Below is a small trained network, with its code and all its weights. Each question gives an input and a target symbol and asks what happens when units are switched off, that is, made to give their printed mean instead of their output.

import numpy as np


def w(rows, s, z=0):
    codes = np.array(rows[::2]) - 128.0
    scale = np.full(codes.shape[1], s)
    scale[-1] = z or s
    return codes * scale


def f(y):
    return np.maximum(y, 0)


def softmax(a):
    e = np.exp(a - a.max(-1, keepdims=True))
    return e / e.sum(-1, keepdims=True)


def log_softmax(a):
    a = a - a.max(-1, keepdims=True)
    return a - np.log(np.exp(a).sum(-1, keepdims=True))


def net(x, mask):
    ids = ['ΘΠΣΦαβλω'.index(c) for c in x.split()]
    T = len(ids)
    res = E[ids] + P[:T]
    u = 0
    for l in range(2):
        r = res
        for j in range(2):
            rows = slice(2 * j, 2 * j + 2)
            q, k, v = (r @ M[l][rows].T for M in (Q, K, V))
            z = softmax(np.where(np.tri(T) > 0, q @ k.T / 2**0.5, -1e9)) @ v
            o = O[l][rows]
            res = res + np.where(mask[u + j], z, o[:, -1]) @ o[:, :-1]
        u += 2
        y = f(res @ A[l][:, :-1].T + A[l][:, -1])
        res = res + np.where(mask[u : u + 8], y, B[l][:, -1]) @ B[l][:, :-1]
        u += 8
    return log_softmax(res[-1] @ U[:, :-1].T + U[:, -1])


Q, K, V, O, A, B = {}, {}, {}, {}, {}, {}
E = w([
[137,99,68,79],'Θ',
[253,150,184,204],'Π',
[151,141,49,55],'Σ',
[178,163,33,230],'Φ',
[83,66,181,199],'α',
[86,191,56,120],'β',
[34,148,101,46],'λ',
[64,220,198,92],'ω',
],0.0054)
P = w([
[212,72,118,54],'0',
[179,90,112,70],'1',
[142,113,112,89],'2',
[110,128,99,114],'3',
[83,152,94,135],'4',
[48,173,83,155],'5',
[26,180,82,172],'6',
[3,208,73,188],'7',
],0.003)
Q[0] = w([
[130,126,128,130],'L0H0',
[115,122,129,151],'L0H0',
[227,129,218,230],'L0H1',
[151,101,251,113],'L0H1',
],0.034)
K[0] = w([
[127,127,129,122],'L0H0',
[139,124,138,100],'L0H0',
[253,105,142,132],'L0H1',
[154,90,158,50],'L0H1',
],0.032)
V[0] = w([
[146,167,134,137],'L0H0',
[128,117,143,129],'L0H0',
[175,167,94,2],'L0H1',
[29,148,210,131],'L0H1',
],0.0085)
O[0] = w([
[110,170,155,112,120],'L0H0',
[137,134,137,138,128],'L0H0',
[61,209,82,246,109],'L0H1',
[255,90,142,125,5],'L0H1',
],0.0056,0.0014)
A[0] = w([
[54,95,125,22,22],'L0N0',
[45,174,145,79,125],'L0N1',
[111,187,186,82,41],'L0N2',
[127,130,130,125,80],'L0N3',
[75,10,177,176,211],'L0N4',
[170,155,121,58,64],'L0N5',
[123,166,214,174,251],'L0N6',
[66,154,197,136,74],'L0N7',
],0.013,0.0015)
B[0] = w([
[96,141,251,133,159],'L0N0',
[50,134,123,89,196],'L0N1',
[148,88,102,54,138],'L0N2',
[128,127,129,132,128],'L0N3',
[68,8,93,161,253],'L0N4',
[140,78,160,154,136],'L0N5',
[188,82,183,131,216],'L0N6',
[188,96,115,101,174],'L0N7',
],0.02,0.0032)
Q[1] = w([
[150,176,147,113],'L1H0',
[129,140,118,113],'L1H0',
[200,130,166,141],'L1H1',
[84,166,166,251],'L1H1',
],0.026)
K[1] = w([
[128,108,128,114],'L1H0',
[140,127,133,147],'L1H0',
[178,116,190,156],'L1H1',
[150,166,85,254],'L1H1',
],0.026)
V[1] = w([
[107,134,111,99],'L1H0',
[115,139,144,119],'L1H0',
[225,90,93,2],'L1H1',
[97,137,141,185],'L1H1',
],0.0072)
O[1] = w([
[111,104,111,124,133],'L1H0',
[121,114,138,129,110],'L1H0',
[33,150,206,254,2],'L1H1',
[168,123,109,81,179],'L1H1',
],0.0052,0.0015)
A[1] = w([
[88,193,98,197,169],'L1N0',
[130,131,212,58,213],'L1N1',
[29,241,109,83,70],'L1N2',
[232,150,150,170,123],'L1N3',
[226,158,163,152,123],'L1N4',
[137,157,29,120,251],'L1N5',
[65,189,131,252,132],'L1N6',
[233,154,11,172,151],'L1N7',
],0.011,0.0033)
B[1] = w([
[125,96,97,161,171],'L1N0',
[169,146,205,85,255],'L1N1',
[32,144,47,105,243],'L1N2',
[95,171,128,191,191],'L1N3',
[94,166,122,183,188],'L1N4',
[199,183,81,202,227],'L1N5',
[151,61,131,106,146],'L1N6',
[188,138,121,6,197],'L1N7',
],0.024,0.0039)
U = w([
[58,164,139,49,93],'Θ',
[223,155,91,90,172],'Π',
[103,3,125,155,253],'Σ',
[107,185,170,215,164],'Φ',
[115,145,125,122,44],'α',
[74,162,44,174,15],'β',
[169,127,249,60,141],'λ',
[118,145,133,122,49],'ω',
],0.0037,0.0032)

Each question gives the input, a string of symbols that net reads in full, and the target symbol t.
The units are the heads (2 rows each of Q, K, V and O) and the neurons (one row each of A and B). Each row of codes is followed by its name. A weight is (code - 128) times the scale printed after its matrix; where a second scale follows, it is the last column's (O, A, B and U).
mask holds one flag per unit, layer by layer, with each layer's heads first. A switched-off unit (its flag False) gives its mean, the last column of its rows in O or B, instead of its output. The means were averaged over made-up inputs and are rounded, as every weight is.
A unit's drop is (log p(t) with every unit on - log p(t) with that unit switched off) / (log p(t) with every unit on - log p(t) with every unit switched off).
The circuit of an input: a set's keep is (log p(t) with only the set's units on - log p(t) with every unit switched off) / (log p(t) with every unit on - log p(t) with every unit switched off). Starting from the 12 units with the biggest drops (on a tie, the unit counted first), units are removed one at a time, each time the one whose removal leaves the highest keep (on an exact tie, the one counted first), for as long as the keep stays at least 0.8.
circuit, biggest first: the units of the circuit, biggest drop first
most important unit: the unit with the biggest drop
k most important neurons: the k neurons with the biggest drops, biggest first
top k neurons in layer l: the k neurons of layer l with the biggest drops, biggest first
which heads matter: for each layer, one digit per head in row order, 1 if its drop is at least 0.15 and else 0, layers parted by /
drop when u is switched off: that unit's drop, to one decimal
input Φ α Φ β Π β β, target β: which heads matter => 00 / 00
input α λ α α α Θ, target λ: circuit, biggest first => L0H1, L0N0, L1N1, L0N4
input α Σ λ Φ α Φ λ, target Θ: circuit, biggest first => L1N2, L0N0, L0N1
input Π Φ Φ Φ Σ, target Θ: 3 most important neurons => L1N2, L0N0, L0N1
input λ Π Σ, target Π: which heads matter => 01 / 01
input Π β α α Φ Φ Φ Θ, target Θ: 2 most important neurons => L1N2, L0N0
input Σ ω Σ, target Σ: 3 most important neurons => L0N2, L1N6, L0N7
input α α Φ λ α, target Σ: most important neuron => L0N4
input Π α Θ, target λ: circuit, biggest first => L0N0, L1N1, L0N4
input Φ Θ α α ω Σ, target Σ: 4 most important neurons => L0N2, L1N6, L0N6, L0N7
input β α α Σ, target λ: top 2 neurons in layer 1 => L1N1, L1N2
input Π α Π Σ Σ, target β: 2 most important neurons => L0N6, L1N2
input λ λ Π ω, target λ: 2 most important neurons => L0N6, L1N1
input Π Σ Θ, target β: most important unit => L0H1
input Π α λ Θ, target Π: top 3 neurons in layer 0 => L0N0, L0N1, L0N6
input ω Θ ω α Θ, target Σ: 4 most important neurons => L0N2, L1N6, L0N6, L0N7
input Π Σ α Φ ω, target λ: 3 most important neurons => L1N1, L0N6, L0N4
input α α Φ, target Π: top 4 neurons in layer 0 => L0N6, L0N1, L0N0, L0N4
input Φ Φ Θ, target Θ: top 2 neurons in layer 0 => L0N0, L0N6
input α ω Φ ω Θ, target Σ: most important unit => L1H1
input Φ Π Π α Θ λ Σ, target Π: top 2 neurons in layer 1 => L1N7, L1N5
input Π Φ Σ, target Θ: top 2 neurons in layer 1 => L1N2, L1N1
input Θ α α α α, target Σ: drop when L1N5 is switched off => 0.1
input λ α λ Θ β, target β: drop when L1N2 is switched off => 0.4
input β α Σ Σ Σ, target β: drop when L0N6 is switched off => 0.6
input α α Φ Φ Σ Φ α Σ, target λ: drop when L1N7 is switched off => 0.0
